Here is a tiny trained network, its code and every weight. The questions are about switching its units off for an input and a target symbol, where a switched-off unit gives its printed mean instead of its output.

import numpy as np


def w(rows, s, z=0):
    codes = np.array(rows[::2]) - 128.0
    scale = np.full(codes.shape[1], s)
    scale[-1] = z or s
    return codes * scale


def norm(h):
    return h / np.sqrt((h * h).mean(-1, keepdims=True) + 1e-5)


def f(y):
    return np.maximum(y, 0)


def softmax(a):
    e = np.exp(a - a.max(-1, keepdims=True))
    return e / e.sum(-1, keepdims=True)


def log_softmax(a):
    a = a - a.max(-1, keepdims=True)
    return a - np.log(np.exp(a).sum(-1, keepdims=True))


def net(x, mask):
    ids = ['βεζηθλξστφψω'.index(c) for c in x.split()]
    T = len(ids)
    res = E[ids] + P[:T]
    r = norm(res)
    for j in range(2):
        rows = slice(3 * j, 3 * j + 3)
        q, k, v = (r @ M[0][rows].T for M in (Q, K, V))
        z = softmax(np.where(np.tri(T) > 0, q @ k.T / 3**0.5, -1e9)) @ v
        o = O[0][rows]
        res = res + np.where(mask[j], z, o[:, -1]) @ o[:, :-1]
    y = f(norm(res) @ A[0][:, :-1].T + A[0][:, -1])
    res = res + np.where(mask[2:6], y, B[0][:, -1]) @ B[0][:, :-1]
    return log_softmax(norm(res)[-1] @ U[:, :-1].T + U[:, -1])


Q, K, V, O, A, B = {}, {}, {}, {}, {}, {}
E = w([
[240,156,89,138,68],'β',
[117,172,182,66,23],'ε',
[73,59,44,97,51],'ζ',
[91,157,134,208,42],'η',
[107,27,72,56,95],'θ',
[95,207,130,179,102],'λ',
[220,88,182,211,49],'ξ',
[117,119,112,131,143],'σ',
[119,110,254,138,50],'τ',
[73,78,172,192,115],'φ',
[119,122,31,180,111],'ψ',
[47,108,113,139,111],'ω',
],0.019)
P = w([
[151,148,182,48,255],'0',
[99,75,133,104,65],'1',
[107,85,129,108,65],'2',
[103,80,123,115,68],'3',
[101,85,110,120,71],'4',
[99,81,118,136,69],'5',
[91,80,118,139,59],'6',
[94,94,127,150,57],'7',
[94,77,115,137,48],'8',
[88,98,113,155,37],'9',
[100,78,125,170,37],'10',
[98,98,129,173,40],'11',
[95,92,125,153,42],'12',
[85,108,117,172,21],'13',
],0.0085)
Q[0] = w([
[138,137,149,160,96],'H0',
[128,100,112,125,99],'H0',
[136,166,130,99,183],'H0',
[100,99,69,170,5],'H1',
[145,150,125,111,128],'H1',
[140,140,130,136,161],'H1',
],0.018)
K[0] = w([
[141,123,159,101,160],'H0',
[125,137,132,108,161],'H0',
[124,147,109,128,79],'H0',
[138,181,162,81,254],'H1',
[144,166,125,141,123],'H1',
[94,110,102,137,123],'H1',
],0.022)
V[0] = w([
[172,71,138,144,3],'H0',
[60,154,176,56,39],'H0',
[101,41,80,57,90],'H0',
[107,5,69,123,92],'H1',
[156,196,66,37,227],'H1',
[227,66,209,108,151],'H1',
],0.011)
O[0] = w([
[205,94,217,101,200,133],'H0',
[65,245,205,209,116,255],'H0',
[112,207,115,55,195,206],'H0',
[64,1,166,224,53,13],'H1',
[194,99,154,225,216,57],'H1',
[37,84,49,117,226,37],'H1',
],0.0074,0.0061)
A[0] = w([
[115,184,145,54,76,12],'N0',
[178,124,223,254,151,254],'N1',
[162,241,100,188,76,226],'N2',
[39,194,129,83,97,156],'N3',
],0.0086,0.0026)
B[0] = w([
[2,121,82,186,183,188],'N0',
[197,13,151,132,203,179],'N1',
[163,147,98,105,191,250],'N2',
[179,116,133,192,77,227],'N3',
],0.0078,0.011)
U = w([
[254,147,69,106,154,42],'β',
[131,171,193,44,70,188],'ε',
[100,77,77,96,56,74],'ζ',
[126,127,117,230,81,162],'η',
[96,45,105,24,141,185],'θ',
[93,166,150,188,228,61],'λ',
[222,50,148,94,97,163],'ξ',
[118,114,124,113,217,254],'σ',
[103,59,255,142,131,71],'τ',
[56,81,190,168,194,104],'φ',
[132,104,4,172,181,30],'ψ',
[22,142,133,172,192,135],'ω',
],0.0089,0.0039)

Each question gives the input, a string of symbols that net reads in full, and the target symbol t.
The units are the heads (3 rows each of Q, K, V and O) and the neurons (one row each of A and B). Each row of codes is followed by its name. A weight is (code - 128) times the scale printed after its matrix; where a second scale follows, it is the last column's (O, A, B and U).
mask holds one flag per unit, heads first, then neurons. A switched-off unit (its flag False) gives its mean, the last column of its rows in O or B, instead of its output. The means were averaged over made-up inputs and are rounded, as every weight is.
A unit's drop is (log p(t) with every unit on - log p(t) with that unit switched off) / (log p(t) with every unit on - log p(t) with every unit switched off).
The circuit of an input: a set's keep is (log p(t) with only the set's units on - log p(t) with every unit switched off) / (log p(t) with every unit on - log p(t) with every unit switched off). Starting from all 6 units, units are removed one at a time, each time the one whose removal leaves the highest keep (on an exact tie, the one counted first), for as long as the keep stays at least 0.8.
units of the circuit, in order: the units of the circuit, biggest drop first
k most important neurons: the k neurons with the biggest drops, biggest first
heads that matter: for each layer, one digit per head in row order, 1 if its drop is at least 0.15 and else 0, layers parted by /
drop of u: that unit's drop, to one decimal
input η η η ζ λ σ σ ω σ, target ε: heads that matter	01
input λ τ η η, target β: units of the circuit, in order	H1
input η σ η ξ η λ θ, target ε: heads that matter	11
input σ η σ, target ψ: heads that matter	11
input σ σ η η, target ψ: units of the circuit, in order	H0; H1
input ξ η ξ λ θ η η η ζ η β, target θ: units of the circuit, in order	H1; H0
input ζ σ η ζ φ η η, target τ: units of the circuit, in order	H1; H0; N1
input ψ ψ σ σ η ψ ξ ω ω φ σ, target ξ: units of the circuit, in order	H1; H0
input ξ ξ β ω, target θ: heads that matter	10
input ω η η ξ τ λ η ω σ ω η ε, target η: heads that matter	11
input η φ λ θ ω ξ, target ε: heads that matter	01
input τ ζ τ σ, target ω: units of the circuit, in order	H1; H0; N2
input ζ η σ ω σ η η ψ σ ω, target τ: units of the circuit, in order	H1; H0
input λ η η ω ω λ η ξ ω ω ψ, target β: 2 most important neurons	N0; N2
input ω ω η ξ ω, target η: 2 most important neurons	N0; N3
input η θ η η λ η β, target ε: most important neuron	N1
input λ σ ζ ω η ξ ω σ β ξ λ ω ζ σ, target β: drop of N2	0.0
input ω σ ξ β λ λ σ η ε σ, target η: drop of N2	-0.1
input ε σ η η ψ ω η, target λ: drop of N2	0.1
input η η φ σ ζ σ η λ, target ε: drop of H0	0.2
input λ ζ η σ η η ω η ξ, target β: 2 most important neurons	N2; N3
input ψ ζ η η η η λ σ η η η ε ε, target ξ: most important neuron	N1
